Below is a small trained network, with its code and all its weights. Each question gives an input and a class and asks what happens when units are switched off, that is, made to give their printed mean instead of their output.

import numpy as np


def w(rows, s, z=0):
    codes = np.array(rows[::2]) - 128.0
    scale = np.full(codes.shape[1], s)
    scale[-1] = z or s
    return codes * scale


def f(y):
    return y / 2 * (1 + np.tanh(0.7978845608 * (y + 0.044715 * y**3)))


def log_softmax(a):
    a = a - a.max(-1, keepdims=True)
    return a - np.log(np.exp(a).sum(-1, keepdims=True))


def net(x, mask):
    res = np.array(x, float).reshape(1, 8) / 4 @ E
    y = f(res @ A[0][:, :-1].T + A[0][:, -1])
    res = res + np.where(mask, y, B[0][:, -1]) @ B[0][:, :-1]
    return log_softmax(res[-1] @ U[:, :-1].T + U[:, -1])


A, B = {}, {}
E = w([
[25,157,122,77,2,138],'x0',
[38,106,66,170,139,222],'x1',
[198,75,173,136,63,127],'x2',
[77,176,137,130,119,43],'x3',
[132,195,157,92,125,232],'x4',
[145,134,51,171,51,158],'x5',
[118,114,176,209,126,205],'x6',
[71,152,166,208,157,87],'x7',
],0.0075)
A[0] = w([
[132,113,141,80,126,123,175],'n0',
[147,106,143,133,144,159,119],'n1',
[154,135,92,169,103,148,103],'n2',
[99,130,156,100,135,151,162],'n3',
[144,120,121,167,130,98,130],'n4',
[119,108,101,104,125,159,166],'n5',
[128,136,145,145,250,131,144],'n6',
[138,119,138,148,96,161,129],'n7',
[111,161,122,83,149,167,168],'n8',
[123,155,127,95,106,95,184],'n9',
[165,155,146,35,79,96,134],'n10',
[162,76,32,114,103,144,197],'n11',
[66,160,86,155,139,50,158],'n12',
[122,127,146,138,236,108,187],'n13',
[79,192,94,162,121,50,163],'n14',
[130,127,116,124,101,181,181],'n15',
[131,60,181,147,111,129,153],'n16',
[133,109,145,130,192,133,175],'n17',
[147,125,162,181,91,133,175],'n18',
[160,150,128,10,108,61,146],'n19',
[139,146,158,162,204,148,118],'n20',
[110,169,70,118,112,108,148],'n21',
[150,186,205,183,88,177,195],'n22',
[133,65,128,106,123,102,254],'n23',
[126,58,139,119,112,102,83],'n24',
[153,108,23,125,113,158,139],'n25',
[132,99,143,125,128,104,156],'n26',
[91,103,135,106,138,123,167],'n27',
[85,144,127,44,131,174,189],'n28',
[97,140,103,149,150,91,153],'n29',
[123,124,131,122,148,167,81],'n30',
],0.014,0.0029)
B[0] = w([
[143,150,156,141,120,122,160],'n0',
[116,112,107,137,150,146,164],'n1',
[131,147,81,113,137,136,168],'n2',
[97,107,172,137,86,136,167],'n3',
[88,82,146,151,113,127,162],'n4',
[150,109,134,135,70,142,166],'n5',
[231,55,177,93,183,194,255],'n6',
[107,163,91,152,130,166,167],'n7',
[136,97,173,112,46,139,185],'n8',
[138,161,158,77,139,109,177],'n9',
[181,249,181,122,143,91,225],'n10',
[172,114,36,161,92,68,210],'n11',
[65,70,91,46,159,49,231],'n12',
[212,31,172,108,175,147,246],'n13',
[54,77,102,45,103,51,230],'n14',
[122,125,124,124,67,189,190],'n15',
[79,131,121,248,153,129,180],'n16',
[180,101,148,146,168,163,196],'n17',
[90,158,86,171,182,155,184],'n18',
[168,254,190,124,158,39,243],'n19',
[174,76,129,94,184,197,218],'n20',
[137,121,123,95,86,75,176],'n21',
[54,212,95,119,204,254,233],'n22',
[125,122,137,207,129,74,180],'n23',
[115,97,150,191,111,87,155],'n24',
[190,140,22,117,114,95,203],'n25',
[107,121,140,175,144,110,150],'n26',
[123,90,154,123,121,113,155],'n27',
[118,114,207,122,1,158,221],'n28',
[130,98,118,76,157,106,178],'n29',
[134,117,140,127,102,160,154],'n30',
],0.021,0.009)
U = w([
[34,92,130,55,163,64,172],'0',
[60,178,88,123,153,198,138],'1',
[106,156,142,109,46,180,5],'2',
[175,86,146,123,173,161,239],'3',
[187,160,1,123,63,144,101],'4',
[90,120,134,214,146,104,102],'5',
[136,215,177,116,140,82,154],'6',
],0.009,0.0016)

Each question gives the input, the list of numbers given to net, and the class t.
The units are the neurons (one row each of A and B). Each row of codes is followed by its name. A weight is (code - 128) times the scale printed after its matrix; where a second scale follows, it is the last column's (A, B and U).
mask holds one flag per neuron, in row order. A switched-off neuron (its flag False) gives its mean, the last column of its row in B, instead of its output. The means were averaged over made-up inputs and are rounded, as every weight is.
A unit's drop is (log p(t) with every unit on - log p(t) with that unit switched off) / (log p(t) with every unit on - log p(t) with every unit switched off).
The circuit of an input: a set's keep is (log p(t) with only the set's units on - log p(t) with every unit switched off) / (log p(t) with every unit on - log p(t) with every unit switched off). Starting from the 12 units with the biggest drops (on a tie, the unit counted first), units are removed one at a time, each time the one whose removal leaves the highest keep (on an exact tie, the one counted first), for as long as the keep stays at least 0.8.
units of the circuit, in order: the units of the circuit, biggest drop first
k most important neurons: the k neurons with the biggest drops, biggest first
drop when u is switched off: that unit's drop, to one decimal
input [3,6,0,-3,-5,-7,-2,0], class 0: units of the circuit, in order : n6
input [4,5,1,-5,3,0,3,2], class 2: units of the circuit, in order : n28; n15
input [-5,-7,-5,-5,4,-3,-2,-8], class 6: 2 most important neurons : n19; n10
input [6,6,3,-1,-3,5,8,0], class 4: 2 most important neurons : n25; n11
input [1,0,-1,4,8,0,3,1], class 2: units of the circuit, in order : n28; n8
input [-4,-2,2,-1,-7,-2,-7,3], class 0: 2 most important neurons : n12; n14
input [0,2,-4,2,6,1,2,7], class 0: 2 most important neurons : n14; n12
input [-2,4,2,4,-8,0,-4,-8], class 4: 2 most important neurons : n11; n25
input [8,-1,-3,-2,-6,5,2,0], class 0: 2 most important neurons : n12; n14
input [-4,2,-3,-5,-8,0,-7,7], class 0: 3 most important neurons : n12; n14; n29
input [-8,4,8,6,-1,4,-8,-6], class 4: 2 most important neurons : n11; n25
input [4,6,-4,0,7,7,3,4], class 2: drop when n28 is switched off : 0.3
input [8,-2,7,-1,-6,4,-3,-4], class 6: drop when n19 is switched off : 0.2
input [-2,-8,-1,-3,-7,-4,0,-1], class 6: units of the circuit, in order : n19
input [7,4,-6,6,6,6,4,0], class 2: drop when n28 is switched off : 1.9
input [1,2,6,2,-6,-5,8,0], class 5: drop when n28 is switched off : 0.0
input [-3,5,1,7,2,6,3,6], class 0: 2 most important neurons : n14; n12
